Below is a small trained network, with its code and all its weights. Each question gives an input and a target symbol and asks what happens when units are switched off, that is, made to give their printed mean instead of their output.

import numpy as np


def w(rows, s, z=0):
    codes = np.array(rows[::2]) - 128.0
    scale = np.full(codes.shape[1], s)
    scale[-1] = z or s
    return codes * scale


def f(y):
    return y / 2 * (1 + np.tanh(0.7978845608 * (y + 0.044715 * y**3)))


def softmax(a):
    e = np.exp(a - a.max(-1, keepdims=True))
    return e / e.sum(-1, keepdims=True)


def log_softmax(a):
    a = a - a.max(-1, keepdims=True)
    return a - np.log(np.exp(a).sum(-1, keepdims=True))


def net(x, mask):
    ids = ['γδζηθμπσφψω'.index(c) for c in x.split()]
    T = len(ids)
    res = E[ids] + P[:T]
    u = 0
    for l in range(3):
        r = res
        for j in range(2):
            rows = slice(3 * j, 3 * j + 3)
            q, k, v = (r @ M[l][rows].T for M in (Q, K, V))
            z = softmax(np.where(np.tri(T) > 0, q @ k.T / 3**0.5, -1e9)) @ v
            o = O[l][rows]
            res = res + np.where(mask[u + j], z, o[:, -1]) @ o[:, :-1]
        u += 2
        y = f(res @ A[l][:, :-1].T + A[l][:, -1])
        res = res + np.where(mask[u : u + 4], y, B[l][:, -1]) @ B[l][:, :-1]
        u += 4
    return log_softmax(res[-1] @ U[:, :-1].T + U[:, -1])


Q, K, V, O, A, B = {}, {}, {}, {}, {}, {}
E = w([
[159,117,217],'γ',
[181,92,172],'δ',
[163,112,208],'ζ',
[201,64,133],'η',
[154,121,214],'θ',
[181,98,182],'μ',
[141,151,237],'π',
[154,9,154],'σ',
[88,132,99],'φ',
[156,65,136],'ψ',
[203,200,3],'ω',
],0.02)
P = w([
[170,104,227],'0',
[144,124,254],'1',
[155,93,224],'2',
[144,72,160],'3',
[113,88,150],'4',
[92,94,125],'5',
[68,138,158],'6',
[45,126,108],'7',
[37,137,81],'8',
[34,127,58],'9',
[27,142,64],'10',
],0.0073)
Q[0] = w([
[107,172,127],'0.h1',
[127,103,114],'0.h1',
[250,128,132],'0.h1',
[74,99,161],'0.h2',
[146,107,137],'0.h2',
[85,88,100],'0.h2',
],0.016)
K[0] = w([
[185,183,201],'0.h1',
[73,168,96],'0.h1',
[255,113,85],'0.h1',
[86,192,25],'0.h2',
[19,175,63],'0.h2',
[120,252,144],'0.h2',
],0.01)
V[0] = w([
[91,91,35],'0.h1',
[169,223,54],'0.h1',
[97,222,181],'0.h1',
[48,110,120],'0.h2',
[187,255,124],'0.h2',
[118,173,117],'0.h2',
],0.011)
O[0] = w([
[110,168,134,33],'0.h1',
[187,113,117,3],'0.h1',
[122,168,105,59],'0.h1',
[100,2,102,66],'0.h2',
[145,194,175,100],'0.h2',
[181,104,124,85],'0.h2',
],0.0073,0.0063)
A[0] = w([
[65,136,188,63],'0.n1',
[254,108,113,216],'0.n2',
[185,72,118,183],'0.n3',
[150,125,150,5],'0.n4',
],0.0091,0.003)
B[0] = w([
[225,60,73,220],'0.n1',
[80,115,187,252],'0.n2',
[112,254,222,216],'0.n3',
[119,94,122,120],'0.n4',
],0.0068,0.0041)
Q[1] = w([
[127,105,104],'1.h1',
[105,114,133],'1.h1',
[77,188,128],'1.h1',
[152,173,115],'1.h2',
[8,140,190],'1.h2',
[115,122,170],'1.h2',
],0.012)
K[1] = w([
[142,120,220],'1.h1',
[156,62,113],'1.h1',
[104,181,87],'1.h1',
[143,221,105],'1.h2',
[26,196,102],'1.h2',
[135,133,1],'1.h2',
],0.0097)
V[1] = w([
[130,185,127],'1.h1',
[160,127,122],'1.h1',
[126,189,245],'1.h1',
[66,202,121],'1.h2',
[70,143,177],'1.h2',
[80,222,61],'1.h2',
],0.011)
O[1] = w([
[157,106,108,114],'1.h1',
[150,134,76,129],'1.h1',
[71,156,94,247],'1.h1',
[175,54,163,110],'1.h2',
[121,85,2,158],'1.h2',
[179,109,101,66],'1.h2',
],0.0099,0.013)
A[1] = w([
[58,79,191,190],'1.n1',
[73,170,59,82],'1.n2',
[188,61,245,218],'1.n3',
[118,1,140,3],'1.n4',
],0.0064,0.0033)
B[1] = w([
[132,110,73,253],'1.n1',
[249,87,231,194],'1.n2',
[150,195,1,186],'1.n3',
[156,188,179,131],'1.n4',
],0.0096,0.0069)
Q[2] = w([
[153,96,75],'2.h1',
[32,98,136],'2.h1',
[145,239,187],'2.h1',
[181,82,146],'2.h2',
[64,2,213],'2.h2',
[80,90,86],'2.h2',
],0.0094)
K[2] = w([
[164,52,82],'2.h1',
[101,2,151],'2.h1',
[89,127,133],'2.h1',
[116,74,215],'2.h2',
[99,140,176],'2.h2',
[168,90,111],'2.h2',
],0.0087)
V[2] = w([
[147,125,83],'2.h1',
[130,149,253],'2.h1',
[144,58,149],'2.h1',
[11,88,51],'2.h2',
[102,139,155],'2.h2',
[118,185,64],'2.h2',
],0.007)
O[2] = w([
[150,78,240,102],'2.h1',
[196,176,121,128],'2.h1',
[107,193,126,58],'2.h1',
[227,131,120,254],'2.h2',
[250,109,117,169],'2.h2',
[254,97,69,196],'2.h2',
],0.0061,0.0041)
A[2] = w([
[18,84,190,94],'2.n1',
[63,75,67,179],'2.n2',
[74,2,30,2],'2.n3',
[126,113,79,102],'2.n4',
],0.009,0.0035)
B[2] = w([
[71,255,127,188],'2.n1',
[123,127,35,252],'2.n2',
[105,116,162,231],'2.n3',
[132,163,122,146],'2.n4',
],0.01,0.0041)
U = w([
[77,125,197,92],'γ',
[109,12,1,77],'δ',
[77,189,102,220],'ζ',
[5,208,61,3],'η',
[64,110,72,193],'θ',
[87,130,174,55],'μ',
[70,133,175,69],'π',
[203,175,108,89],'σ',
[76,118,227,120],'φ',
[73,120,215,90],'ψ',
[72,138,171,61],'ω',
],0.0068,0.0081)

Each question gives the input, a string of symbols that net reads in full, and the target symbol t.
The units are the heads (3 rows each of Q, K, V and O) and the neurons (one row each of A and B). Each row of codes is followed by its name. A weight is (code - 128) times the scale printed after its matrix; where a second scale follows, it is the last column's (O, A, B and U).
mask holds one flag per unit, layer by layer, with each layer's heads first. A switched-off unit (its flag False) gives its mean, the last column of its rows in O or B, instead of its output. The means were averaged over made-up inputs and are rounded, as every weight is.
A unit's drop is (log p(t) with every unit on - log p(t) with that unit switched off) / (log p(t) with every unit on - log p(t) with every unit switched off).
The circuit of an input: a set's keep is (log p(t) with only the set's units on - log p(t) with every unit switched off) / (log p(t) with every unit on - log p(t) with every unit switched off). Starting from the 12 units with the biggest drops (on a tie, the unit counted first), units are removed one at a time, each time the one whose removal leaves the highest keep (on an exact tie, the one counted first), for as long as the keep stays at least 0.8.
circuit, biggest first: the units of the circuit, biggest drop first
k most important neurons: the k neurons with the biggest drops, biggest first
k most important neurons of layer l: the k neurons of layer l with the biggest drops, biggest first
which heads matter: for each layer, one digit per head in row order, 1 if its drop is at least 0.15 and else 0, layers parted by /
drop of u: that unit's drop, to one decimal
input η φ ω θ π ζ ω ζ, target σ: circuit, biggest first -> 0.h2; 1.h2
input ζ δ γ σ ζ σ π φ ω η, target σ: 3 most important neurons -> 0.n3; 0.n2; 0.n1
input δ φ φ ψ ζ ζ φ θ φ γ, target δ: circuit, biggest first -> 1.h2
input φ ζ θ σ φ φ φ φ, target δ: which heads matter -> 00 / 01 / 00
input σ ψ φ π φ φ π φ γ, target δ: 3 most important neurons of layer 1 -> 1.n2; 1.n3; 1.n1
input ψ σ φ ω μ, target σ: 2 most important neurons -> 1.n3; 0.n3
input ζ δ ω σ, target ζ: circuit, biggest first -> 1.n3; 0.h2
input θ ζ σ ζ ω δ ζ ω π, target σ: circuit, biggest first -> 1.h2; 1.n3
input ζ ω σ, target σ: circuit, biggest first -> 0.h2; 1.h2
input σ φ ω δ, target σ: 2 most important neurons -> 1.n3; 0.n3
input ζ ω ω γ μ, target σ: circuit, biggest first -> 1.h2; 0.h2
input γ π γ γ δ φ, target δ: which heads matter -> 01 / 01 / 00
input μ ζ γ δ ω ω ψ η, target σ: 3 most important neurons -> 0.n3; 0.n2; 1.n3
input δ φ φ γ γ η ω, target σ: which heads matter -> 01 / 00 / 00
input δ γ ω ω ζ φ ψ π ω δ, target σ: which heads matter -> 11 / 01 / 00
input ζ ω ζ, target σ: circuit, biggest first -> 1.n3; 1.h2
input η δ γ μ σ η σ, target η: 3 most important neurons -> 2.n1; 1.n3; 2.n2
input π σ σ δ θ η φ δ φ θ ζ, target δ: 2 most important neurons of layer 1 -> 1.n2; 1.n1
input η θ μ δ σ η ω ζ ω γ, target σ: most important neuron of layer 1 -> 1.n3
input η φ η μ δ σ ω γ, target σ: 2 most important neurons of layer 1 -> 1.n3; 1.n1
input ψ ζ θ ζ ζ γ ψ δ ω σ, target σ: drop of 0.n4 -> 0.0
input γ ζ ζ ω φ φ γ φ φ μ π, target δ: drop of 1.n4 -> -0.1
input ζ γ ζ δ φ γ φ φ ζ, target δ: drop of 1.h2 -> 0.5
